B:
0: [  69  -10 -227  370 -130  303 -193 -207  188  -34  569  108 -137  179
  308 -438   -1  154 -107  -81  220 -149  -76  -37 -328 -206  144   36
  113 -264  -46 -286   25 -386]
1: [  -4  195   33    8  -35 -342   18 -234   -9   96  361  202  -66  -55
  680 -413  155  161   66 -113  204   96 -150  207 -325 -120  250   21
   93  -30 -138 -214   59 -540]
2: [  12 -206  448 -200  -47 -349  -27 -108   45  277   91   45 -175   15
  305  -97   74  239  -40 -164  -39 -124   66  419 -108 -179  277  -63
  140  -92 -213 -143  -93 -299]
3: [   5  109  105   68  -70  322 -109 -164 -257   98  -10  318 -122 -111
  240 -430 -196  246   72  242  -94  206 -175 -247 -317 -120  119 -361
 -274   48 -141 -407    8 -321]
4: [-150  -84 -651   21   32  259    5 -284 -198 -342  -93 -114  202 -288
 -343 -178  242 -151  180   82  142    2 -349  -79   -5  -62 -115   60
 -204  188   16 -122   37  376]
5: [ -79 -130  -25 -239  -45 -210  150  -47 -375  -65 -433 -134   64 -190
 -342   49  109    9  165  125   -7   94  -73  105  246   37  -18   69
 -238  132   65  -39  -78  371]
6: [  16 -227  188  117 -133  -90 -135 -157  174  257  242   61 -131  131
  143 -132   19  180 -179  -98  104 -160  110  226  -96 -124  257   24
  195 -230  -16 -165  -49 -176]
7: [ 112  -88   25  451  -15  566 -291   44   88   79  172 -111 -138  199
 -286   20 -377  119 -321  142  -72 -162  219 -287  -35  -90 -192  -47
  249 -234   -9 -142    8 -192]
8: [ -57 -169  117  -74   17 -441  -42 -252  222  205  296  -17  -27  -39
  351  -94  265   82  -79 -284  162 -175   -6  495 -132 -150  263  114
  351  -62 -156  -51  -12 -254]
9: [-256 -328 -438 -152   92  -77   23 -313 -128  -93 -391 -208  316 -407
 -621  190  313 -226   65   52   83  -41 -198  177  248   40  -61   83
   -9  286   69   59    0  693]
10: [ -32  269 -750   48  171   75  126  -69 -297 -573    5 -366  202 -235
 -207  -82  216 -220  231   20  188   48 -287 -105   69  -13 -426  313
  -33  203  -39   55  110   89]
11: [ -25   71   31   78   11  203 -119 -203 -131  103   52  207  -49 -143
  202 -307 -110  166    8  136  -45  120 -144 -120 -273 -115   73 -252
  -69   74 -155 -293   32 -287]
12: [ -92   36  118   79  -58  167 -121 -250 -232  265 -182  348    5 -217
   69 -273 -172  178  -17  307  -57  280 -119 -222 -195    3  158 -358
 -187  126   -8 -337   31  -92]
13: [ -40  211 -662  104   71   81  116  -74 -322 -458  -90 -274  193 -190
 -303  -76  150 -179  180  117  208  112 -216 -169  132   55 -339  287
 -104  149   96   16   87  215]
14: [ -91 -169 -396 -126  105   19   67  -95 -183 -301 -196 -349  141 -210
 -453  104  222 -144  134  -32   38 -130 -157  136  189  -65 -217  186
  -24  153  -46   56  -20  365]
15: [ 128 -282  547 -112 -168 -157  -69    0  109  243  262   30 -355  257
  356 -202  -29  362  -76 -207  -60 -268  152  388 -160 -283  324  -44
   83 -324 -219 -225 -161 -428]
16: [ -18  194 -263  289  182  277 -185 -167   -9  -37  174  -28   75 -148
   31 -107 -121  -23 -116  102   33   51  -80 -210 -189  -51 -216  -66
  251  108 -123 -109  139 -303]
17: [  43  -11  366 -113  178  -76  -68   58 -105  147 -120 -158 -105  -86
    2  133 -168  134  -91    5 -228  -50  128  114   -8 -105 -147 -106
  240   75 -281  -18  -17 -325]
18: [ -14 -282  151 -298 -194  147   89  -17 -440  -57 -436   20 -132  -78
 -317 -180  -12  198  234  189 -164   23 -119   15   99 -123  121 -174
 -557   12  -30 -275 -183  319]
19: [  31  153  228 -131  -94 -602  121 -130  -67  139  267  132 -132   25
  700 -342  192  223  106 -159  200   93  -54  349 -196 -104  302  112
   56  -89 -108 -162  -12 -513]
20: [ 102 -212  421  -95 -156 -222  -35  -22   78  202  261   18 -289  215
  357 -209   36  311  -47 -197   13 -213  116  376 -132 -235  298   27
   89 -282 -171 -197 -131 -375]
21: [  63  186  -15  244   85  323 -143  -18 -139   -4   70   -9  -60  -36
   16 -128 -264  108 -101  178  -67   79    5 -275 -149  -65 -197 -113
   99    8 -116 -166   71 -348]
22: [  95  -40 -280  -52   58  228   74  166 -256 -458  -60 -479  -69   37
 -400   36   18  -23  140  -30  -49 -205  -42   -8  174 -147 -372  245
  -70  -38 -119   21  -65   77]
23: [ -29  -84 -729  143  120  495  -64 -106  -84 -529   88 -390  119 -125
 -473  -54  147 -180   95  -36   80 -231 -235 -103   42 -149 -368  195
    6   65  -88  -26   29  237]
24: [ -35   40 -485   82 -168  357   65 -135 -404 -337 -122   34   31 -101
 -234 -377   51   27  244  233  132  138 -287 -289  -12  -33  -40   10
 -503   31  134 -279  -26  265]
25: [  82  182  377 -127   89 -109   19   77 -284   86 -105  -11 -153  -64
  223  -84 -200  214   32  100 -187  126   48   -1  -96  -88  -88 -142
   13   64 -241 -132  -10 -461]
26: [  90  -15   27  291  156  456 -257   43   65    5  140 -196  -90   53
 -201   76 -303   62 -248   56 -148 -172  139 -174  -78 -131 -300  -68
  337  -66 -190  -71   36 -304]
27: [  44 -131  252  -35  136 -360  -86  -62  262  164  323 -228 -101   65
  261  103  106   89 -182 -324   36 -292  159  475  -71 -183   39  168
  565 -116 -264   64   -4 -428]
28: [ -26 -155  269 -128 -159 -394    3 -247   65  253  237  205 -150   24
  499 -325  195  244   30 -167  140  -54  -55  403 -212 -173  451  -23
   22 -136 -110 -239  -71 -290]
29: [ -50 -106 -185  -93 -112  183   50 -115 -341 -159 -238   -3    3 -142
 -251 -213   50   73  189  172   -3   67 -195  -84   30  -75   14  -54
 -383   67   22 -221  -63  256]
30: [ 160   90  378  127  120  116 -122  201  -70  107   48 -202 -199  136
   -3  109 -354  192 -206   54 -200  -78  267  -75  -11 -107 -248  -30
  297 -117 -207  -42   -9 -494]
31: [ 121  -15  656 -310  -85 -660  136  103 -113  231   83  -37 -290  147
  522 -108   43  328   42 -188  -28  -47  171  480  -29 -155  246   94
   99 -173 -202  -90 -120 -520]
32: [ 107  -59  413  -45 -213  -16  -57  -84  -55  186  281  262 -329  168
  557 -489  -65  399   45  -57  -23  -36  -28  147 -333 -262  364 -185
 -155 -238 -197 -390 -106 -530]
33: [ -17  109 -118  367  -81  285 -159 -166 -104  138   54  186    5  -22
  -21 -217 -206   99 -149  268  101  174  -11 -322 -126   44   15 -112
   -6  -49  125 -243   76 -115]
34: [  49  -89  402   26  227    2 -168   90   27  244 -111 -248  -73  -36
 -212  330 -264   82 -276   19 -246 -133  276   86   79  -67 -239  -67
  464   26 -230   63    1 -267]
35: [  18 -115  550 -297 -152 -415   54 -124 -115  302   54  246 -240   12
  548 -335   73  352   98  -95  -39   25  -29  378 -216 -192  441 -167
 -130  -88 -209 -296 -119 -394]
36: [  15 -255 -344   -1   94  337  -50   29  -61 -369  -49 -476    8  -32
 -566  137   69  -88   28  -80  -59 -335  -40   65  163 -168 -325  183
   68  -12 -126   37  -58  254]
37: [-126  -19 -171 -232    3 -304  182 -109 -395 -101 -413 -128  149 -277
 -269   34  186  -61  196  136   61  170 -147   98  223   83  -51  114
 -206  210   79   -4  -14  351]
38: [-118 -412 -730  207   49  688 -201 -253   83 -362   35 -308  155 -150
 -742    8  149 -193  -22  -13   58 -346 -211  -71   57 -165 -225   75
   14   33  -23  -81  -15  536]
39: [  15 -176   87  212   52  539 -286 -104   44  130   42   14  -93  -23
 -215  -52 -271  138 -200  128 -181 -127   41 -171 -155 -160  -78 -268
  130  -36 -169 -222  -11 -145]
40: [-108  275 -374  419   42  124 -131 -282  -92   94   50  165  201 -200
   -2 -158  -98  -65 -144  281  223  296  -97 -349 -105  155  -90  -21
  140  117  181 -136  186  -71]
41: [ -20  277 -184  359   14   91  -98 -141 -139   95   35  109   89  -88
   29 -131 -174   22 -144  260  153  266   -1 -319  -71  126  -99   -5
  113   29  141 -134  133 -174]
42: [  50 -178 -295  -24    6  425  -16   45 -192 -386  -53 -333  -68   -1
 -432  -60   11   13  119    6  -74 -229 -105  -50   71 -194 -255   82
 -161  -38 -125  -98  -81  163]
43: [  78   95  206  -37  192   30  -62   68 -136    3  -31 -185  -84  -71
   30   55 -170  111  -54   16 -177  -35   66   19  -52 -118 -232  -61
  213   73 -284  -32   18 -382]
44: [ 194  422 -171  -67   26  -38  247  309 -530 -509  -54 -359 -134   82
   32 -161  -75   78  276   81   12  106  -52 -174  113  -57 -415  296
 -232  -30  -75  -21  -10 -298]
45: [ -83  474 -781   18  224 -236  235 -104 -391 -527  -70 -324  318 -346
  -77  -45  275 -281  266   72  277  247 -310 -113  115  125 -439  388
   17  336   42  141  181   53]
46: [ -39 -222  -68  194  -59   23 -185 -277  261  161  349   37  -41   46
  118 -165   99   87 -175 -142  168 -202   -1  205 -170 -148  206   39
  271 -165  -48 -156   -3 -138]
47: [ -96   15  321 -227  -57 -705   90 -274  -67  352   41  235  -20 -158
  570 -223  220  177   58  -95  141  162  -68  413 -154  -32  409  -32
   77   61  -90 -151    0 -300]
48: [ 250  150   97  352  109  584 -229  231  -14 -140  299 -247 -262  251
  -33  -53 -441  183 -202   53 -176 -194  195 -289 -143 -207 -388  -19
  259 -226 -244 -126   16 -603]
49: [ -16  173  -37  277  -18   42  -90 -124 -143  166  -27  117   45  -62
    5  -96 -178   66 -142  244   92  230   40 -240  -40  101  -34  -39
   82   11  126 -148   85 -134]
50: [-125   10   41  194   99 -209 -119 -201   -8  352 -173   25  175 -189
 -179  199  -84  -46 -263  181   76  169  130  -33  103  172  -30   -2
  354  118  136   26  105   58]
51: [  44  392  -97  204  318  -49  -70   28  -88  -60   85 -244   83 -139
   77  128 -171  -61 -140   62   -9  105   62 -135  -37   27 -425  103
  460  156 -172  100  170 -469]
52: [  82  189  703 -304   61 -454  118  138 -392  269 -296   41 -186  -78
  321    2 -207  298   54  126 -235  232  135  120   -1  -21   19 -163
  -10   92 -218 -109  -44 -475]
53: [ -41 -356  291  -76 -109 -102 -147 -278  192  308  228  171 -159   18
  278 -236  113  231  -84 -172   19 -203  -18  377 -237 -242  417 -149
  104 -139 -188 -254  -96 -198]
54: [-186 -273 -481  -83  133    7    3 -244  -65 -192 -228 -309  255 -314
 -557  178  285 -220   42  -26   86 -138 -171  171  203  -17 -149  163
   86  212    2   82   15  530]
55: [ 177 -118  -23  234  -95  277 -175  -41  267 -118  679 -100 -299  325
  345 -353   -3  221  -96 -285  107 -399   30  175 -309 -355   84  120
  220 -387 -235 -230  -58 -548]
56: [ -40  -53  -75 -200  -18 -140  148   -6 -373 -147 -357 -182   39 -152
 -298   29   85    7  160  115  -11   68  -73   56  212   12  -99   92
 -209  111   23  -35  -61  255]
57: [  18  387 -231  353  154  -29  -69  -54  -88   -8  120 -103  108  -77
   59   12 -133  -55 -169  146  156  192   57 -231  -17  114 -283  158
  341   55   62   22  179 -315]
58: [ -69  -25 -342 -153   40   12  119  -84 -334 -299 -238 -210  108 -231
 -291  -58  169  -63  218   71   34   30 -212   13  115  -42 -169  110
 -209  170  -33  -47  -18  267]
59: [ -21 -390   48 -247   37   87   18   46 -182 -121 -330 -364  -37  -76
 -569  212   43   21   51  -24 -179 -248   35  197  253 -139 -144   50
  -59   30 -120    7 -141  353]
60: [ -14  287   37  229   33 -173  -24  -62 -204  193  -96   67   68  -85
   59   -9 -179   49 -145  251  101  299   96 -210   30  168  -93   28
  161   56  130  -57  113 -205]
61: [-124    9 -659   20  266    4   34 -138 -100 -391  -93 -467  289 -308
 -469  210  250 -301   58  -50  124 -104 -174   63  191    5 -420  302
  234  254  -52  193  105  298]
62: [  70 -104 -140  278   23  102 -184 -110  302  -22  518 -186  -94  165
  118  -90   47   52 -210 -227  156 -321   75  174 -144 -196  -22  201
  430 -242 -118  -53   22 -329]
63: [ -38  234   68  -62  217 -252   22  -51 -200   53 -110 -100   75 -238
  121   50  -35   12   -1   70  -43  168  -29   40  -26   20 -183   -9
  216  220 -165   10   98 -298]
64: [   8  257  -10  258  104  -78  -72  -36 -108  119   -5  -62   56  -58
    4   64 -186    9 -183  162   71  172  116 -169   27  103 -191   72
  290   43   53   -4  120 -250]
65: [   3  -71  459  107 -150  -21 -106  -50 -180  450 -234  225 -111   34
  -51  -41 -302  258 -187  290  -86  191  197 -130   28   64  176 -215
  -45  -87  117 -225  -42  -71]
66: [ -77   -4 -273 -116  -49  -71  151  -76 -403 -206 -328 -127  105 -193
 -316  -57  120  -34  193  171   76  136 -157  -51  187   50  -98  110
 -282  135  112  -72  -25  331]
67: [  69   87  -42  249  128  430 -206  -10  -42  -35  107 -104  -70  -18
  -91  -53 -259   80 -140  113 -117  -53   27 -230 -139 -119 -252 -116
  190    0 -184 -140   56 -321]
68: [   5  -68  -74  267  188  381 -266  -96  122   51  127 -156    5  -63
 -201   89 -188    9 -250   33  -93 -156   72 -101  -96 -108 -230  -85
  384   16 -176  -53   68 -204]
69: [  55 -103    9 -197  -68   49  123  117 -378 -229 -274 -241 -103   -3
 -313  -28   -8   99  183   81  -94  -47  -29   26  185  -97 -130   87
 -289  -22  -47  -91 -121  160]
70: [ 105  288  -21  118  286   53  -73   93  -55 -143  187 -303  -44  -43
  121   55 -152   14  -86  -48  -85  -65   58  -35  -92 -118 -396   91
  401   60 -295   48  107 -558]
71: [  81    3  554 -233   11 -586   58    8   -8  250  149  -24 -211   65
  522  -78   51  259  -13 -213  -18  -57  129  462 -111 -158  198   48
  241 -100 -256  -68  -59 -557]

[ -85  145 -132  161  -61   -5   33   99 -157 -278 -177   85 -132 -126
 -183  279   76 -134   79  -58   54  -71  -24   47  275   31   70  198
  -78]  55
[ 147  194  -88   59   68  183  -13   54 -241   43   -3  129   75  -46
    6  -63  -74 -186 -210 -187  110   12    6  -88  377 -315  125   24
  -81]  25
[ 271   80  -80   -1  -28  179 -271  180 -115 -140   29  131   18 -236
  232  -37  -60  -76 -111  -25  154 -169  -60   18   -8  179 -121 -162
 -110]  69
[   6  -37  -55  100  150   11  -45  -93    4   93   67  209  -16 -102
 -102  -36   -5   41  -57 -156  156  -42  120   35  122  -68   61   12
   22]  64
[ -82   32  125   43   31  -93  -34  -84  -91 -110  -52  181 -152 -118
 -290  383   26   81  157   89   45   -7  176   98  -63  389   72  106
   11]  62
[ 220  -30 -212  -30    4  123 -283  334  -34   82   60 -128  -29   24
  443 -222  -30  -76  -45  -79   11 -226 -195  -26  -99  -99 -349 -384
 -137]  35
[ 110   38   58  -71  182   53  -71  -33 -134  328  138  111  124   59
   32  -88  -83  -98 -124 -132   63   63   38  -32  148 -241   96 -150
  -16]  37
[ 179  185   69   51  118  144  -64   41 -191   48   25  107  -72    1
   12   26  -28   17  -92  -95  109  -19  174  -58  136  -75  -36  -78
  -45]  71
[ 174  102 -168  -25  -79  171 -170  158 -202 -120  -17  131  151 -225
  132  -16  -97 -286 -174  -68   96  -86 -203    0  220  -19   92  -24
 -130]  32
[  49  -98 -108 -206   18   24 -157   92 -157  308  100   -4  251   37
  133  -85 -160 -286 -108  -20  -92   12 -268  -20   49 -133  104 -187
  -97]  12
[  30  -22  127   45  152 -126 -165  -38   80   18   81  200  -85 -160
  -38  171   95   95  153  -22  184  -74  133  178  -99  246  -48 -112
   45]  57
[  57   50   63   -1  140  -30  -97  -64  -52   93   88  251  128 -176
  -57   76    3 -133  -34 -116  187   23   13  112  184  -41  187  -24
   13]  1
[ -50  -64 -247  188  202  -47   -2  177   97  257   20 -179 -211  275
  173 -246  134   86   80 -294    7 -153   13  -36  120 -539 -332 -238
  -28]  63
[-113   69  -95  112   35    8  101    8 -177    1 -105   20 -139   92
 -227  156   -2  -23   21  -75  -51    5   87  -61  201 -107   52  134
  -48]  36
[-149 -223 -593  270  -19  -87 -101  451  228  -41 -124 -388 -379  225
  357 -256  215   87  235 -229 -104 -414 -245    4  -72 -353 -650 -278
 -129]  67
[-130 -246   88 -144  -35  -61 -105 -378  -87  -12   70  488  183 -392
 -483  324 -232    2  -60  205   46   74   89  113 -186  741  446  268
   45]  38
[ 189  222  211  -23  161  101  -63 -171 -215   66  107  405  210 -260
 -156  119  -81 -174 -192 -117  272  133  146   55  336  -28  379   80
   19]  19
[ -21  -92 -307  141  120    7  -63  140   70  150   27  -48  -51   71
  157 -246   57  -52  -25 -266   64 -155 -100   -7  177 -419 -165 -147
  -51]  58
[ -15  201  199 -116  -72   81   61 -195 -444 -105  -86  326  140 -191
 -483  477 -199 -226 -116  151  -20  207  103  -28  235  354  522  345
  -54]  7
[ -37 -179 -220  -48  -12  -18 -142  209  -32  178    1 -197 -107  192
  170  -71  -43    7   80    8 -181 -155 -146  -50 -201   -6 -282 -248
 -107]  53
[ 179  303 -115  150  115  172   26  296 -237   75  -70 -188 -185  266
  211 -114   74  -84  -66 -248   13  -72   53 -147  347 -583 -247 -176
 -125]  31
[  10  -66  -15  -20  106  -52 -123  -52   -3  115   88  205  108 -151
  -37   39  -20  -95  -14  -79  122  -21  -33  101   69   32  125  -50
    4]  41
[-124 -358 -306   70  128 -231 -223  204  334  230  101 -147 -127   76
  298 -205  154   83  246 -152    6 -275 -203  162 -244 -120 -410 -375
  -13]  40
[ -48  283 -187  198   46  106  200  221 -306   23 -194 -212 -227  332
  -74   57   70 -133   -9 -220 -114   -2   36 -181  470 -601  -85   72
 -125]  30
[ -51 -145  -50   66  153  -19  -40 -139   36  170   84  174  -73  -24
 -153  -40  -33  159  -22  -96   76  -47  177    2  -49   45   -3  -10
   35]  8
[-142  -87 -103   97   40 -140  -53   11   42  -47  -43   91 -109  -88
 -135  182   83   -2  162  -45   46  -90  -18  123   10  126  -17   36
   -9]  23
[ 293  218  -63   24   95  251 -114  194 -238  118   47    1   21   63
  245 -191  -62 -124 -218 -190   91  -54    9 -129  252 -362 -101 -203
 -115]  52
[ -93  -86   51  -39   20  -36  -32 -155 -123   31    1  200  -34  -88
 -310  252 -103   50   28   96  -27   28  126   25  -96  362  155  118
   -1]  68
[ -69   -1  -81   52  -32  -20  -36   94 -119  -73  -99  -19 -180   35
 -107  208   12   23  115   42  -75  -88   22   -4  -40  168  -98   16
  -72]  26
[-115 -208 -373   39  -76   29  -70  133  -39   34  -57  -81  -69   47
   21  -88  -79  -47  -14  -41 -139 -167 -180  -66  -39  -19 -132  -32
 -109]  39
[ 132   -9   99  -88  202  101  -76 -218 -128  319  194  331  235 -116
 -104 -102 -175  -74 -243 -130  164  110  124  -23  159 -103  292  -30
   32]  47
